Below is a small trained network, with its code and all its weights. Each question gives an input and a class and asks what happens when units are switched off, that is, made to give their printed mean instead of their output.

import numpy as np


def w(rows, s, z=0):
    codes = np.array(rows[::2]) - 128.0
    scale = np.full(codes.shape[1], s)
    scale[-1] = z or s
    return codes * scale


def norm(h):
    return h / np.sqrt((h * h).mean(-1, keepdims=True) + 1e-5)


def f(y):
    return y / 2 * (1 + np.tanh(0.7978845608 * (y + 0.044715 * y**3)))


def log_softmax(a):
    a = a - a.max(-1, keepdims=True)
    return a - np.log(np.exp(a).sum(-1, keepdims=True))


def net(x, mask):
    res = np.array(x, float).reshape(1, 4) / 4 @ E
    u = 0
    for l in range(4):
        y = f(norm(res) @ A[l][:, :-1].T + A[l][:, -1])
        res = res + np.where(mask[u : u + 4], y, B[l][:, -1]) @ B[l][:, :-1]
        u += 4
    return log_softmax(norm(res)[-1] @ U[:, :-1].T + U[:, -1])


A, B = {}, {}
E = w([
[52,27,58,227,106,44,135,122],'x0',
[82,98,156,145,110,169,97,185],'x1',
[140,2,185,100,81,107,78,38],'x2',
[140,122,193,179,65,178,181,87],'x3',
],0.0087)
A[0] = w([
[148,144,162,230,77,139,222,128,44],'L0N0',
[92,220,47,198,101,101,181,191,5],'L0N1',
[115,116,70,86,183,60,112,202,81],'L0N2',
[69,93,79,255,141,74,219,157,55],'L0N3',
],0.0099,0.0024)
B[0] = w([
[98,133,125,131,252,188,149,48,198],'L0N0',
[142,79,164,152,164,95,150,228,235],'L0N1',
[109,133,146,119,179,202,156,25,194],'L0N2',
[137,188,75,122,46,108,103,82,254],'L0N3',
],0.013,0.0078)
A[1] = w([
[170,131,185,199,170,88,200,254,6],'L1N0',
[180,204,220,90,148,176,157,202,138],'L1N1',
[152,212,147,92,116,186,134,135,126],'L1N2',
[150,141,50,183,90,96,137,103,98],'L1N3',
],0.0094,0.0026)
B[1] = w([
[241,24,46,183,127,96,181,143,192],'L1N0',
[61,166,103,153,21,138,95,113,254],'L1N1',
[128,254,27,142,85,111,99,163,198],'L1N2',
[101,206,222,77,22,211,39,199,182],'L1N3',
],0.0085)
A[2] = w([
[150,115,80,212,107,118,108,156,126],'L2N0',
[72,139,118,132,248,212,101,75,246],'L2N1',
[151,68,176,111,127,89,117,118,120],'L2N2',
[150,148,120,152,187,154,148,192,124],'L2N3',
],0.016,0.0014)
B[2] = w([
[178,222,86,38,159,133,152,122,223],'L2N0',
[69,90,243,138,141,113,162,102,254],'L2N1',
[240,160,104,177,111,149,198,249,175],'L2N2',
[204,75,117,111,234,170,248,158,199],'L2N3',
],0.012,0.0083)
A[3] = w([
[107,202,151,72,201,238,189,129,188],'L3N0',
[96,210,80,94,76,92,87,128,81],'L3N1',
[111,183,67,149,87,8,157,95,123],'L3N2',
[190,73,222,137,25,98,143,201,254],'L3N3',
],0.011,0.0019)
B[3] = w([
[75,6,187,154,28,29,43,93,254],'L3N0',
[111,172,80,160,168,146,63,102,241],'L3N1',
[74,127,173,83,129,209,63,182,180],'L3N2',
[159,125,55,108,207,96,191,167,204],'L3N3',
],0.012,0.0096)
U = w([
[107,204,54,124,105,146,2,107,40],'0',
[196,110,69,128,191,104,163,172,251],'1',
[73,67,202,161,171,110,115,65,85],'2',
],0.0099,0.0015)

Each question gives the input, the list of numbers given to net, and the class t.
The units are the neurons (one row each of A and B). Each row of codes is followed by its name. A weight is (code - 128) times the scale printed after its matrix; where a second scale follows, it is the last column's (A, B and U).
mask holds one flag per neuron, layer by layer. A switched-off neuron (its flag False) gives its mean, the last column of its row in B, instead of its output. The means were averaged over made-up inputs and are rounded, as every weight is.
A unit's drop is (log p(t) with every unit on - log p(t) with that unit switched off) / (log p(t) with every unit on - log p(t) with every unit switched off).
The circuit of an input: a set's keep is (log p(t) with only the set's units on - log p(t) with every unit switched off) / (log p(t) with every unit on - log p(t) with every unit switched off). Starting from the 12 units with the biggest drops (on a tie, the unit counted first), units are removed one at a time, each time the one whose removal leaves the highest keep (on an exact tie, the one counted first), for as long as the keep stays at least 0.8.
units of the circuit, in order: the units of the circuit, biggest drop first
most important unit: the unit with the biggest drop
k most important neurons: the k neurons with the biggest drops, biggest first
top k neurons in layer l: the k neurons of layer l with the biggest drops, biggest first
drop of u: that unit's drop, to one decimal
input [4,8,-6,-5], class 1: most important unit	L0N1
input [-6,0,-6,-8], class 2: top 2 neurons in layer 0	(L0N2; L0N3)
input [-5,-7,7,-8], class 2: top 2 neurons in layer 0	(L0N1; L0N3)
input [-4,-3,-1,-5], class 2: units of the circuit, in order	(L0N2; L2N1)
input [-8,7,8,2], class 0: 3 most important neurons	(L0N1; L1N0; L2N3)
input [4,4,1,4], class 0: 4 most important neurons	(L0N3; L0N2; L1N3; L2N3)
input [4,2,-3,-5], class 2: 2 most important neurons	(L0N2; L1N1)
input [1,-6,3,-2], class 1: 3 most important neurons	(L0N3; L1N2; L0N0)
input [8,-1,3,7], class 0: 2 most important neurons	(L0N3; L0N2)
input [2,2,-4,-3], class 1: 3 most important neurons	(L0N1; L0N0; L1N0)
input [2,-7,3,0], class 1: 4 most important neurons	(L1N2; L1N1; L3N3; L0N3)
input [-5,0,4,4], class 0: 2 most important neurons	(L0N0; L0N2)
input [-4,-2,-6,-1], class 1: top 2 neurons in layer 0	(L0N1; L0N3)
input [7,8,-1,-3], class 0: units of the circuit, in order	(L0N3)
input [-3,0,3,2], class 0: 2 most important neurons	(L0N0; L0N1)
input [6,-1,5,2], class 0: drop of L0N3	0.2
input [-3,7,-5,-7], class 2: drop of L0N2	1.2
input [6,0,1,6], class 0: drop of L0N2	0.7
input [-1,-4,-2,-5], class 2: drop of L0N2	1.1
input [4,-5,8,6], class 1: most important unit	L2N2
